Below is a small trained network, with its code and all its weights. Each question gives an input and a class and asks what happens when units are switched off, that is, made to give their printed mean instead of their output.

import numpy as np


def w(rows, s, z=0):
    codes = np.array(rows[::2]) - 128.0
    scale = np.full(codes.shape[1], s)
    scale[-1] = z or s
    return codes * scale


def f(y):
    return y / 2 * (1 + np.tanh(0.7978845608 * (y + 0.044715 * y**3)))


def log_softmax(a):
    a = a - a.max(-1, keepdims=True)
    return a - np.log(np.exp(a).sum(-1, keepdims=True))


def net(x, mask):
    res = np.array(x, float).reshape(1, 6) / 4 @ E
    y = f(res @ A[0][:, :-1].T + A[0][:, -1])
    res = res + np.where(mask, y, B[0][:, -1]) @ B[0][:, :-1]
    return log_softmax(res[-1] @ U[:, :-1].T + U[:, -1])


A, B = {}, {}
E = w([
[138,34,119,158,59,156,70,123,166,236,221,165],'x0',
[227,132,136,58,157,137,3,45,140,110,172,232],'x1',
[69,54,141,198,154,232,114,54,99,35,170,81],'x2',
[133,91,242,65,214,151,186,73,100,180,242,147],'x3',
[86,105,45,89,11,67,91,68,52,140,102,135],'x4',
[211,254,165,45,158,70,69,219,58,111,93,198],'x5',
],0.0061)
A[0] = w([
[142,178,82,135,119,111,85,122,92,30,30,114,241],'N1',
[186,169,140,74,139,69,95,156,147,201,136,189,196],'N2',
[83,1,95,199,106,203,138,93,164,126,171,105,253],'N3',
[140,162,66,125,56,68,99,186,114,152,88,157,174],'N4',
[36,104,81,189,89,127,168,148,161,128,89,68,238],'N5',
[95,43,157,119,133,163,126,57,100,134,232,115,225],'N6',
[45,65,59,170,56,117,155,120,138,152,105,82,236],'N7',
[166,77,154,150,143,199,102,108,149,143,221,169,223],'N8',
[229,211,109,45,137,59,61,108,112,136,98,209,240],'N9',
],0.0069,0.0026)
B[0] = w([
[71,199,71,122,140,196,80,153,105,14,33,175,203],'N1',
[197,140,168,38,83,53,175,159,195,169,185,161,206],'N2',
[169,1,101,182,165,186,75,33,197,127,145,66,250],'N3',
[118,162,92,120,28,68,85,210,70,172,80,149,199],'N4',
[102,129,93,210,133,120,167,107,138,152,23,14,205],'N5',
[46,4,177,66,165,180,120,67,42,126,217,173,227],'N6',
[86,66,32,192,82,83,134,58,109,203,58,46,217],'N7',
[140,36,212,120,216,205,39,138,128,108,242,176,208],'N8',
[197,175,91,22,53,72,124,128,229,102,140,227,248],'N9',
],0.006,0.011)
U = w([
[92,231,199,167,249,168,254,199,117,49,76,63,255],'0',
[124,82,225,123,190,214,59,123,110,110,211,162,139],'1',
[153,183,74,89,95,117,67,147,139,28,96,193,117],'2',
[96,157,90,165,69,79,117,201,61,192,87,102,111],'3',
[138,82,67,222,133,159,100,73,204,138,109,64,84],'4',
[51,84,113,105,125,126,172,56,54,149,147,103,76],'5',
[220,146,178,82,105,65,176,154,189,214,181,161,135],'6',
],0.0078,0.0034)

Each question gives the input, the list of numbers given to net, and the class t.
The units are the neurons (one row each of A and B). Each row of codes is followed by its name. A weight is (code - 128) times the scale printed after its matrix; where a second scale follows, it is the last column's (A, B and U).
mask holds one flag per neuron, in row order. A switched-off neuron (its flag False) gives its mean, the last column of its row in B, instead of its output. The means were averaged over made-up inputs and are rounded, as every weight is.
A unit's drop is (log p(t) with every unit on - log p(t) with that unit switched off) / (log p(t) with every unit on - log p(t) with every unit switched off).
The circuit of an input: a set's keep is (log p(t) with only the set's units on - log p(t) with every unit switched off) / (log p(t) with every unit on - log p(t) with every unit switched off). Starting from all 9 units, units are removed one at a time, each time the one whose removal leaves the highest keep (on an exact tie, the one counted first), for as long as the keep stays at least 0.8.
units of the circuit, in order: the units of the circuit, biggest drop first
most important unit: the unit with the biggest drop
k most important neurons: the k neurons with the biggest drops, biggest first
drop when u is switched off: that unit's drop, to one decimal
input [-6,-3,-8,-5,5,-8], class 3: units of the circuit, in order	(N4)
input [-2,-8,3,0,4,3], class 3: units of the circuit, in order	(N3 N6)
input [7,7,4,-3,-2,-8], class 1: 2 most important neurons	(N8 N6)
input [0,4,-5,-4,-1,-5], class 6: units of the circuit, in order	(N1 N3)
input [-1,7,-5,2,5,-2], class 6: 2 most important neurons	(N2 N1)
input [-6,-8,-5,2,-8,-8], class 4: 3 most important neurons	(N7 N1 N3)
input [-4,-6,-7,-2,1,5], class 2: 3 most important neurons	(N1 N9 N7)
input [-8,5,7,-3,0,-2], class 0: 2 most important neurons	(N9 N4)
input [-6,-7,-3,7,8,7], class 2: units of the circuit, in order	(N1 N9)
input [-1,-1,-5,8,1,-3], class 1: units of the circuit, in order	(N9 N7)
input [8,-8,-6,1,-2,2], class 3: units of the circuit, in order	(N9 N3)
input [8,1,-5,4,5,-3], class 1: units of the circuit, in order	(N8 N6)
input [-2,2,-4,-1,4,-5], class 3: 3 most important neurons	(N3 N8 N6)
input [-8,-3,-2,-5,-6,6], class 2: units of the circuit, in order	(N9)
input [6,7,0,-8,-7,-3], class 1: 3 most important neurons	(N8 N7 N5)
input [7,4,-5,-5,5,-3], class 3: 2 most important neurons	(N4 N7)
input [-4,-5,1,5,4,-6], class 4: 2 most important neurons	(N3 N5)
input [0,-3,-6,-7,0,-5], class 3: 2 most important neurons	(N4 N3)
input [3,4,1,8,1,8], class 6: 2 most important neurons	(N9 N2)
input [-3,-7,-5,8,-1,2], class 0: 3 most important neurons	(N9 N4 N3)
input [3,1,-1,8,7,-5], class 1: most important unit	N8
input [-3,-5,4,5,8,-6], class 4: 3 most important neurons	(N3 N5 N7)
input [-5,4,0,5,-3,4], class 6: drop when N8 is switched off	0.0
input [0,-1,6,-1,-4,7], class 0: drop when N6 is switched off	0.2
input [2,6,-5,-4,-6,-2], class 6: drop when N2 is switched off	0.1
